Here is a tiny trained network, its code and every weight. The questions are about switching its units off for an input and a target symbol, where a switched-off unit gives its printed mean instead of its output.

import numpy as np


def w(rows, s, z=0):
    codes = np.array(rows[::2]) - 128.0
    scale = np.full(codes.shape[1], s)
    scale[-1] = z or s
    return codes * scale


def norm(h):
    return h / np.sqrt((h * h).mean(-1, keepdims=True) + 1e-5)


def f(y):
    return y / 2 * (1 + np.tanh(0.7978845608 * (y + 0.044715 * y**3)))


def softmax(a):
    e = np.exp(a - a.max(-1, keepdims=True))
    return e / e.sum(-1, keepdims=True)


def log_softmax(a):
    a = a - a.max(-1, keepdims=True)
    return a - np.log(np.exp(a).sum(-1, keepdims=True))


def net(x, mask):
    ids = ['ΓΔΘΛΠΣΦαβεζμξτψω'.index(c) for c in x.split()]
    T = len(ids)
    res = E[ids] + P[:T]
    u = 0
    for l in range(2):
        q, k, v = (norm(res) @ M[l].T for M in (Q, K, V))
        z = softmax(np.where(np.tri(T) > 0, q @ k.T / 2**0.5, -1e9)) @ v
        res = res + np.where(mask[u], z, O[l][:, -1]) @ O[l][:, :-1]
        u += 1
        y = f(norm(res) @ A[l][:, :-1].T + A[l][:, -1])
        res = res + np.where(mask[u : u + 8], y, B[l][:, -1]) @ B[l][:, :-1]
        u += 8
    return log_softmax(norm(res)[-1] @ U[:, :-1].T + U[:, -1])


Q, K, V, O, A, B = {}, {}, {}, {}, {}, {}
E = w([
[187,133,128,136,114],'Γ',
[144,147,103,135,110],'Δ',
[176,149,99,194,107],'Θ',
[129,129,71,134,154],'Λ',
[198,124,148,156,141],'Π',
[150,152,109,175,133],'Σ',
[159,145,114,196,106],'Φ',
[170,136,101,112,109],'α',
[172,159,75,158,94],'β',
[108,102,92,155,57],'ε',
[128,138,90,122,121],'ζ',
[172,33,112,200,253],'μ',
[104,120,138,152,108],'ξ',
[164,145,65,108,115],'τ',
[115,29,177,152,106],'ψ',
[219,56,142,87,38],'ω',
],0.022)
P = w([
[87,121,193,78,158],'0',
[217,121,102,146,78],'1',
[205,97,95,158,4],'2',
[185,114,84,143,46],'3',
[168,113,77,130,44],'4',
[174,107,88,134,38],'5',
[166,108,85,120,40],'6',
[147,106,77,117,39],'7',
[164,105,83,110,34],'8',
[152,98,86,106,34],'9',
[162,103,100,105,32],'10',
[173,102,95,121,22],'11',
[191,104,80,131,30],'12',
],0.013)
Q[0] = w([
[176,239,69,195,219],'0.h0',
[1,252,187,27,225],'0.h0',
],0.0071)
K[0] = w([
[140,61,42,143,133],'0.h0',
[193,49,2,158,127],'0.h0',
],0.0088)
V[0] = w([
[14,126,219,209,147],'0.h0',
[207,143,12,226,143],'0.h0',
],0.011)
O[0] = w([
[85,95,53,156,149,2],'0.h0',
[120,157,251,187,130,157],'0.h0',
],0.018,0.0048)
A[0] = w([
[128,87,141,85,24,20],'0.n0',
[154,150,50,138,123,19],'0.n1',
[121,187,116,118,90,3],'0.n2',
[145,247,130,71,198,179],'0.n3',
[85,228,229,96,148,198],'0.n4',
[30,182,88,95,206,51],'0.n5',
[193,38,111,127,143,250],'0.n6',
[109,119,33,73,161,197],'0.n7',
],0.011,0.006)
B[0] = w([
[100,196,205,104,175,154],'0.n0',
[84,163,214,73,47,155],'0.n1',
[71,142,143,143,72,115],'0.n2',
[202,157,103,108,94,144],'0.n3',
[154,193,76,146,21,225],'0.n4',
[119,248,187,103,240,125],'0.n5',
[84,128,160,178,45,255],'0.n6',
[159,171,225,120,69,221],'0.n7',
],0.011,0.0087)
Q[1] = w([
[132,93,175,127,42],'1.h0',
[2,126,57,76,247],'1.h0',
],0.011)
K[1] = w([
[98,163,161,3,167],'1.h0',
[187,175,176,205,108],'1.h0',
],0.014)
V[1] = w([
[185,45,184,61,133],'1.h0',
[129,251,57,67,120],'1.h0',
],0.016)
O[1] = w([
[197,75,186,51,133,251],'1.h0',
[224,141,31,249,68,216],'1.h0',
],0.016,0.0029)
A[1] = w([
[176,185,83,181,180,112],'1.n0',
[124,105,173,9,176,156],'1.n1',
[103,51,43,59,121,202],'1.n2',
[148,101,105,144,186,2],'1.n3',
[154,177,173,177,47,136],'1.n4',
[199,90,108,46,218,99],'1.n5',
[49,125,123,145,118,28],'1.n6',
[134,142,193,114,44,106],'1.n7',
],0.015,0.0076)
B[1] = w([
[142,125,209,98,204,136],'1.n0',
[190,132,50,148,205,153],'1.n1',
[3,120,186,102,90,151],'1.n2',
[170,73,172,178,27,125],'1.n3',
[112,80,134,166,170,251],'1.n4',
[167,40,120,161,167,137],'1.n5',
[122,214,198,107,70,132],'1.n6',
[95,74,91,159,104,224],'1.n7',
],0.016,0.018)
U = w([
[99,96,102,158,136,129],'Γ',
[68,173,177,121,104,85],'Δ',
[144,168,108,109,93,169],'Θ',
[125,85,176,76,70,206],'Λ',
[126,137,152,90,165,182],'Π',
[100,131,65,103,126,90],'Σ',
[90,107,139,93,67,94],'Φ',
[179,143,146,79,61,31],'α',
[69,3,134,137,121,56],'β',
[151,128,248,170,85,18],'ε',
[96,155,98,177,179,140],'ζ',
[99,80,140,174,185,165],'μ',
[175,44,122,95,153,65],'ξ',
[155,140,82,200,213,105],'τ',
[162,181,93,122,105,164],'ψ',
[157,183,140,137,124,254],'ω',
],0.016,0.0098)

Each question gives the input, a string of symbols that net reads in full, and the target symbol t.
The units are the heads (2 rows each of Q, K, V and O) and the neurons (one row each of A and B). Each row of codes is followed by its name. A weight is (code - 128) times the scale printed after its matrix; where a second scale follows, it is the last column's (O, A, B and U).
mask holds one flag per unit, layer by layer, with each layer's heads first. A switched-off unit (its flag False) gives its mean, the last column of its rows in O or B, instead of its output. The means were averaged over made-up inputs and are rounded, as every weight is.
A unit's drop is (log p(t) with every unit on - log p(t) with that unit switched off) / (log p(t) with every unit on - log p(t) with every unit switched off).
The circuit of an input: a set's keep is (log p(t) with only the set's units on - log p(t) with every unit switched off) / (log p(t) with every unit on - log p(t) with every unit switched off). Starting from the 12 units with the biggest drops (on a tie, the unit counted first), units are removed one at a time, each time the one whose removal leaves the highest keep (on an exact tie, the one counted first), for as long as the keep stays at least 0.8.
circuit, biggest first: the units of the circuit, biggest drop first
top k neurons: the k neurons with the biggest drops, biggest first
top k neurons in layer l: the k neurons of layer l with the biggest drops, biggest first
input Π Γ ω μ Π ω α ω Π ε Θ α, target β: circuit, biggest first => (0.h0 0.n4)
input Π Π μ Δ β ω Σ ψ ε β, target β: circuit, biggest first => (0.h0 0.n4 1.h0)
input β β Φ α, target ε: circuit, biggest first => (0.h0)
input τ ω Π Φ β ζ Σ β Φ ζ, target ω: circuit, biggest first => (0.h0 1.h0 0.n4)
input Π ξ Θ, target β: circuit, biggest first => (0.h0 0.n4 1.h0 0.n6)
input ω Π μ Θ β ψ ω ζ μ μ β β, target ξ: top 2 neurons in layer 1 => (1.n1 1.n5)
input ω β Φ ω Φ Λ, target ξ: circuit, biggest first => (1.h0 1.n1)
input Π Π β Σ β Π β ω β μ β, target β: top 3 neurons => (0.n4 0.n6 1.n7)
input ω β ζ τ β β ε ω ψ, target ξ: circuit, biggest first => (1.h0 0.n4 1.n1)
input Π Δ Π β β β β μ β ω τ ω Π, target β: top 3 neurons => (0.n6 0.n4 1.n7)
input Π Λ Π, target β: top 2 neurons in layer 0 => (0.n4 0.n7)
input μ ω ψ β Λ Π Π ω Σ β Φ α, target Π: circuit, biggest first => (1.h0 0.h0 1.n1 0.n4)
input ω β ζ, target ξ: top 2 neurons => (0.n4 1.n1)
input τ ε Θ Π, target ω: circuit, biggest first => (1.h0 0.h0 0.n4)
input β Φ Φ Λ, target ε: top 2 neurons in layer 1 => (1.n1 1.n0)
input Φ ω ξ β β, target Δ: circuit, biggest first => (0.h0 1.h0 0.n4 1.n6)
input μ ε μ Λ Π Π τ Φ, target Π: top 2 neurons in layer 1 => (1.n1 1.n4)
input Π ε ω ω, target β: top 2 neurons in layer 0 => (0.n6 0.n4)
input β Φ Λ μ β ζ, target ε: top neuron in layer 0 => (0.n6)
input Π τ β ω Π Π Γ α β ω β β Θ, target β: top 4 neurons in layer 0 => (0.n4 0.n7 0.n6 0.n3)
input μ Δ ω ω ω ε β, target Π: top neuron in layer 0 => (0.n4)
input Φ β ω μ Φ Π, target Δ: top 3 neurons in layer 1 => (1.n6 1.n4 1.n7)
input ω Γ μ Γ Π ε Λ ε, target ξ: top 3 neurons => (0.n4 1.n1 0.n0)
